Below is a small trained network, with its code and all its weights. Each question gives an input and a target symbol and asks what happens when units are switched off, that is, made to give their printed mean instead of their output.

import numpy as np


def w(rows, s, z=0):
    codes = np.array(rows[::2]) - 128.0
    scale = np.full(codes.shape[1], s)
    scale[-1] = z or s
    return codes * scale


def norm(h):
    return h / np.sqrt((h * h).mean(-1, keepdims=True) + 1e-5)


def f(y):
    return np.maximum(y, 0)


def softmax(a):
    e = np.exp(a - a.max(-1, keepdims=True))
    return e / e.sum(-1, keepdims=True)


def log_softmax(a):
    a = a - a.max(-1, keepdims=True)
    return a - np.log(np.exp(a).sum(-1, keepdims=True))


def net(x, mask):
    ids = ['δηθλμξπστφψω'.index(c) for c in x.split()]
    T = len(ids)
    res = E[ids] + P[:T]
    u = 0
    for l in range(3):
        q, k, v = (norm(res) @ M[l].T for M in (Q, K, V))
        z = softmax(np.where(np.tri(T) > 0, q @ k.T / 3**0.5, -1e9)) @ v
        res = res + np.where(mask[u], z, O[l][:, -1]) @ O[l][:, :-1]
        u += 1
        y = f(norm(res) @ A[l][:, :-1].T + A[l][:, -1])
        res = res + np.where(mask[u : u + 4], y, B[l][:, -1]) @ B[l][:, :-1]
        u += 4
    return log_softmax(norm(res)[-1] @ U[:, :-1].T + U[:, -1])


Q, K, V, O, A, B = {}, {}, {}, {}, {}, {}
E = w([
[100,100,189,138],'δ',
[113,77,127,154],'η',
[118,121,135,119],'θ',
[135,107,156,162],'λ',
[135,110,179,128],'μ',
[135,94,126,114],'ξ',
[254,222,182,223],'π',
[131,65,195,141],'σ',
[111,128,144,137],'τ',
[161,74,146,107],'φ',
[109,101,180,158],'ψ',
[133,68,177,145],'ω',
],0.013)
P = w([
[159,154,48,66],'0',
[21,82,254,102],'1',
[42,77,206,108],'2',
[66,51,217,106],'3',
[94,42,202,124],'4',
[112,35,181,117],'5',
[113,39,179,120],'6',
[112,55,198,108],'7',
[111,46,191,121],'8',
[119,46,204,96],'9',
[109,54,203,117],'10',
],0.0042)
Q[0] = w([
[99,161,47,11],'L0H1',
[197,41,255,186],'L0H1',
[120,199,65,126],'L0H1',
],0.0082)
K[0] = w([
[54,49,232,151],'L0H1',
[252,254,107,114],'L0H1',
[54,64,92,89],'L0H1',
],0.0086)
V[0] = w([
[1,16,91,134],'L0H1',
[143,125,251,131],'L0H1',
[182,56,101,157],'L0H1',
],0.0061)
O[0] = w([
[254,206,119,166,76],'L0H1',
[121,81,217,172,254],'L0H1',
[91,169,98,195,231],'L0H1',
],0.0087,0.0035)
A[0] = w([
[99,181,74,55,3],'L0N1',
[48,212,144,24,139],'L0N2',
[177,254,113,197,46],'L0N3',
[150,23,100,122,111],'L0N4',
],0.0045,0.003)
B[0] = w([
[2,121,149,131,132],'L0N1',
[146,105,189,147,148],'L0N2',
[85,108,190,163,138],'L0N3',
[126,136,185,148,252],'L0N4',
],0.0064,0.002)
Q[1] = w([
[78,212,3,119],'L1H1',
[206,60,197,187],'L1H1',
[102,221,67,18],'L1H1',
],0.0075)
K[1] = w([
[164,122,201,144],'L1H1',
[159,164,53,142],'L1H1',
[117,125,255,193],'L1H1',
],0.0097)
V[1] = w([
[254,80,14,159],'L1H1',
[122,156,174,40],'L1H1',
[135,20,185,52],'L1H1',
],0.0078)
O[1] = w([
[6,240,192,55,146],'L1H1',
[227,101,187,94,76],'L1H1',
[77,2,179,119,255],'L1H1',
],0.0078,0.0043)
A[1] = w([
[96,239,21,157,189],'L1N1',
[226,156,128,58,4],'L1N2',
[162,167,202,108,193],'L1N3',
[2,133,174,78,53],'L1N4',
],0.0075,0.0025)
B[1] = w([
[165,224,119,43,154],'L1N1',
[39,92,253,212,144],'L1N2',
[139,198,45,209,216],'L1N3',
[53,3,133,44,254],'L1N4',
],0.0062,0.0041)
Q[2] = w([
[183,53,217,209],'L2H1',
[57,48,222,171],'L2H1',
[254,180,100,45],'L2H1',
],0.0099)
K[2] = w([
[148,254,113,103],'L2H1',
[190,214,97,53],'L2H1',
[76,81,170,246],'L2H1',
],0.012)
V[2] = w([
[193,105,88,171],'L2H1',
[81,163,69,144],'L2H1',
[142,177,92,10],'L2H1',
],0.013)
O[2] = w([
[158,145,222,176,17],'L2H1',
[69,116,44,250,169],'L2H1',
[254,9,91,131,2],'L2H1',
],0.0072,0.0047)
A[2] = w([
[159,226,184,58,91],'L2N1',
[159,253,141,121,138],'L2N2',
[167,88,200,57,90],'L2N3',
[164,138,100,120,1],'L2N4',
],0.0076,0.0086)
B[2] = w([
[187,99,178,81,208],'L2N1',
[197,107,162,113,253],'L2N2',
[128,73,60,125,224],'L2N3',
[6,136,196,96,128],'L2N4',
],0.011,0.0019)
U = w([
[140,129,138,115,64],'δ',
[15,116,71,22,110],'η',
[147,176,183,94,107],'θ',
[154,198,215,124,125],'λ',
[164,43,201,129,95],'μ',
[145,185,42,45,169],'ξ',
[205,218,113,105,253],'π',
[249,69,90,105,148],'σ',
[146,97,51,223,129],'τ',
[228,68,159,1,89],'φ',
[23,226,109,209,65],'ψ',
[179,151,189,86,121],'ω',
],0.0085,0.0051)

Each question gives the input, a string of symbols that net reads in full, and the target symbol t.
The units are the heads (3 rows each of Q, K, V and O) and the neurons (one row each of A and B). Each row of codes is followed by its name. A weight is (code - 128) times the scale printed after its matrix; where a second scale follows, it is the last column's (O, A, B and U).
mask holds one flag per unit, layer by layer, with each layer's heads first. A switched-off unit (its flag False) gives its mean, the last column of its rows in O or B, instead of its output. The means were averaged over made-up inputs and are rounded, as every weight is.
A unit's drop is (log p(t) with every unit on - log p(t) with that unit switched off) / (log p(t) with every unit on - log p(t) with every unit switched off).
The circuit of an input: a set's keep is (log p(t) with only the set's units on - log p(t) with every unit switched off) / (log p(t) with every unit on - log p(t) with every unit switched off). Starting from the 12 units with the biggest drops (on a tie, the unit counted first), units are removed one at a time, each time the one whose removal leaves the highest keep (on an exact tie, the one counted first), for as long as the keep stays at least 0.8.
units of the circuit, in order: the units of the circuit, biggest drop first
unit that matters most: the unit with the biggest drop
top k neurons: the k neurons with the biggest drops, biggest first
top k neurons in layer l: the k neurons of layer l with the biggest drops, biggest first
input τ φ ω δ τ ψ, target φ: unit that matters most	L0H1
input η φ ω ξ λ λ ω, target π: units of the circuit, in order	(L0H1, L1H1, L1N1, L2H1)
input τ λ τ, target φ: top 2 neurons in layer 0	(L0N2, L0N1)
input η η δ μ μ η ω φ θ λ, target π: units of the circuit, in order	(L0H1, L1H1, L1N1, L2H1)
input λ φ λ π ψ λ ω π, target τ: units of the circuit, in order	(L0H1, L1H1, L1N1, L2H1)
input τ δ η μ, target φ: units of the circuit, in order	(L0H1, L1N2, L2H1)
input ω φ μ θ φ η, target ψ: units of the circuit, in order	(L0H1, L1H1, L2H1)
input λ δ ψ, target τ: units of the circuit, in order	(L1H1, L0H1)
input λ δ ω θ, target τ: units of the circuit, in order	(L1H1, L0H1)
input τ ω λ φ μ, target φ: units of the circuit, in order	(L0H1, L1H1, L2H1)
input θ φ λ ψ ξ τ, target σ: units of the circuit, in order	(L0H1, L2H1)
input λ τ λ μ ξ ψ δ λ λ, target τ: units of the circuit, in order	(L0H1, L1H1)
input τ τ σ μ φ η ω, target φ: units of the circuit, in order	(L0H1, L2H1, L1H1)
input θ θ ψ φ δ, target σ: units of the circuit, in order	(L2H1, L0H1)
input ξ ξ φ τ μ ψ, target ξ: top 2 neurons	(L0N2, L1N1)
input μ φ λ ξ θ λ π, target μ: top 2 neurons	(L1N3, L2N3)
input τ φ η σ ω φ φ λ φ ψ λ, target φ: top 3 neurons	(L0N2, L0N1, L1N2)
input λ τ ξ φ η δ δ τ μ ω, target τ: top neuron	(L1N1)
input τ φ τ λ σ η ψ φ λ, target φ: top 2 neurons	(L0N2, L0N1)
input ξ ψ ω ω θ, target ξ: top 2 neurons	(L0N3, L1N1)
input ω ω λ σ, target ψ: top neuron in layer 0	(L0N4)
input τ μ λ φ ξ η, target φ: top 2 neurons	(L0N2, L1N2)
input ω φ λ μ φ ω η ψ μ η θ, target ψ: top 2 neurons in layer 0	(L0N4, L0N3)
